Below are the code and all the weights of a small trained network. Each question names an input and a class and asks about switching units off, where a switched-off unit gives its printed mean instead of its output.

import numpy as np


def w(rows, s, z=0):
    codes = np.array(rows[::2]) - 128.0
    scale = np.full(codes.shape[1], s)
    scale[-1] = z or s
    return codes * scale


def f(y):
    return np.maximum(y, 0)


def log_softmax(a):
    a = a - a.max(-1, keepdims=True)
    return a - np.log(np.exp(a).sum(-1, keepdims=True))


def net(x, mask):
    res = np.array(x, float).reshape(1, 4) / 4 @ E
    y = f(res @ A[0][:, :-1].T + A[0][:, -1])
    res = res + np.where(mask, y, B[0][:, -1]) @ B[0][:, :-1]
    return log_softmax(res[-1] @ U[:, :-1].T + U[:, -1])


A, B = {}, {}
E = w([
[186,100,168,127,57,191,151,244],'x0',
[53,42,120,61,126,154,70,158],'x1',
[183,123,128,163,138,90,2,158],'x2',
[123,68,20,182,122,84,179,182],'x3',
],0.011)
A[0] = w([
[180,122,128,173,137,67,13,182,48],'n1',
[106,76,8,152,137,122,158,168,139],'n2',
[110,117,136,131,110,178,119,175,105],'n3',
[74,34,98,46,115,175,77,141,79],'n4',
[215,154,121,185,108,109,168,79,2],'n5',
[151,92,43,206,120,101,108,160,98],'n6',
[63,144,135,109,91,141,220,130,55],'n7',
[149,107,98,174,105,96,79,135,71],'n8',
[130,86,63,169,117,117,166,137,13],'n9',
[165,108,136,183,131,101,170,109,207],'n10',
[79,65,114,86,132,112,71,139,79],'n11',
[166,150,176,107,143,185,62,93,145],'n12',
[132,155,216,75,135,194,95,81,73],'n13',
[210,224,112,184,132,132,137,122,49],'n14',
[167,106,165,134,100,143,154,167,45],'n15',
[91,78,131,131,129,175,241,93,54],'n16',
[191,107,142,96,52,139,124,185,85],'n17',
[74,121,80,142,182,110,129,67,41],'n18',
[126,113,183,155,108,204,166,167,124],'n19',
[83,141,106,127,178,76,97,37,81],'n20',
[146,161,171,66,133,172,122,84,28],'n21',
[160,114,151,142,97,181,156,182,60],'n22',
],0.013,0.0097)
B[0] = w([
[82,74,157,61,27,149,46,2,223],'n1',
[104,176,149,227,131,193,112,240,252],'n2',
[158,136,91,109,155,95,140,111,174],'n3',
[198,189,197,70,133,113,224,137,233],'n4',
[128,167,186,63,117,54,152,173,176],'n5',
[79,172,132,163,140,157,106,170,226],'n6',
[79,76,189,85,44,148,34,18,194],'n7',
[78,101,176,97,131,173,81,108,174],'n8',
[48,113,147,154,123,112,120,217,174],'n9',
[189,190,167,121,133,170,179,135,210],'n10',
[179,185,194,85,122,90,224,112,201],'n11',
[83,165,110,172,108,209,105,215,221],'n12',
[76,147,149,223,162,128,113,209,225],'n13',
[144,152,184,39,143,84,184,142,199],'n14',
[122,86,73,111,172,91,141,143,173],'n15',
[91,81,184,71,101,160,35,62,203],'n16',
[133,95,31,100,180,88,112,105,211],'n17',
[143,90,57,120,208,77,125,127,189],'n18',
[152,138,67,119,182,126,120,108,212],'n19',
[164,75,30,79,226,116,115,127,225],'n20',
[51,162,156,173,144,112,89,202,179],'n21',
[111,65,49,81,204,64,121,132,195],'n22',
],0.0095,0.014)
U = w([
[60,139,132,207,151,150,116,223,95],'0',
[133,93,10,119,193,85,128,137,110],'1',
[80,97,172,117,102,151,63,69,121],'2',
[155,154,196,102,145,86,230,162,104],'3',
[177,147,100,186,154,217,161,123,252],'4',
[148,85,109,187,82,73,160,106,117],'5',
],0.014,0.029)

Each question gives the input, the list of numbers given to net, and the class t.
The units are the neurons (one row each of A and B). Each row of codes is followed by its name. A weight is (code - 128) times the scale printed after its matrix; where a second scale follows, it is the last column's (A, B and U).
mask holds one flag per neuron, in row order. A switched-off neuron (its flag False) gives its mean, the last column of its row in B, instead of its output. The means were averaged over made-up inputs and are rounded, as every weight is.
A unit's drop is (log p(t) with every unit on - log p(t) with that unit switched off) / (log p(t) with every unit on - log p(t) with every unit switched off).
The circuit of an input: a set's keep is (log p(t) with only the set's units on - log p(t) with every unit switched off) / (log p(t) with every unit on - log p(t) with every unit switched off). Starting from the 12 units with the biggest drops (on a tie, the unit counted first), units are removed one at a time, each time the one whose removal leaves the highest keep (on an exact tie, the one counted first), for as long as the keep stays at least 0.8.
units of the circuit, in order: the units of the circuit, biggest drop first
unit that matters most: the unit with the biggest drop
k most important neurons: the k neurons with the biggest drops, biggest first
drop when u is switched off: that unit's drop, to one decimal
input [-5,3,-7,-1], class 2: unit that matters most -> n7
input [-5,2,5,-5], class 0: 3 most important neurons -> [n12 n13 n7]
input [-4,8,-6,3], class 3: 3 most important neurons -> [n4 n11 n1]
input [-3,5,4,-1], class 3: 2 most important neurons -> [n11 n4]
input [-8,5,6,-8], class 0: 3 most important neurons -> [n12 n13 n21]
input [-1,1,-2,3], class 4: 3 most important neurons -> [n13 n21 n12]
input [-6,6,6,-2], class 1: 2 most important neurons -> [n20 n7]
input [-5,-4,-8,-8], class 0: 2 most important neurons -> [n13 n21]
input [6,4,-7,-1], class 2: 2 most important neurons -> [n7 n16]
input [6,-6,2,4], class 1: 3 most important neurons -> [n17 n22 n4]
input [5,0,1,-4], class 1: units of the circuit, in order -> [n17 n22]
input [-7,-8,-3,7], class 3: 3 most important neurons -> [n5 n14 n10]
input [3,-7,0,6], class 3: drop when n10 is switched off -> 0.9
input [5,-8,-1,5], class 3: unit that matters most -> n14
input [3,-4,5,4], class 2: drop when n8 is switched off -> 0.1
input [-2,6,-5,-3], class 3: drop when n1 is switched off -> 0.9
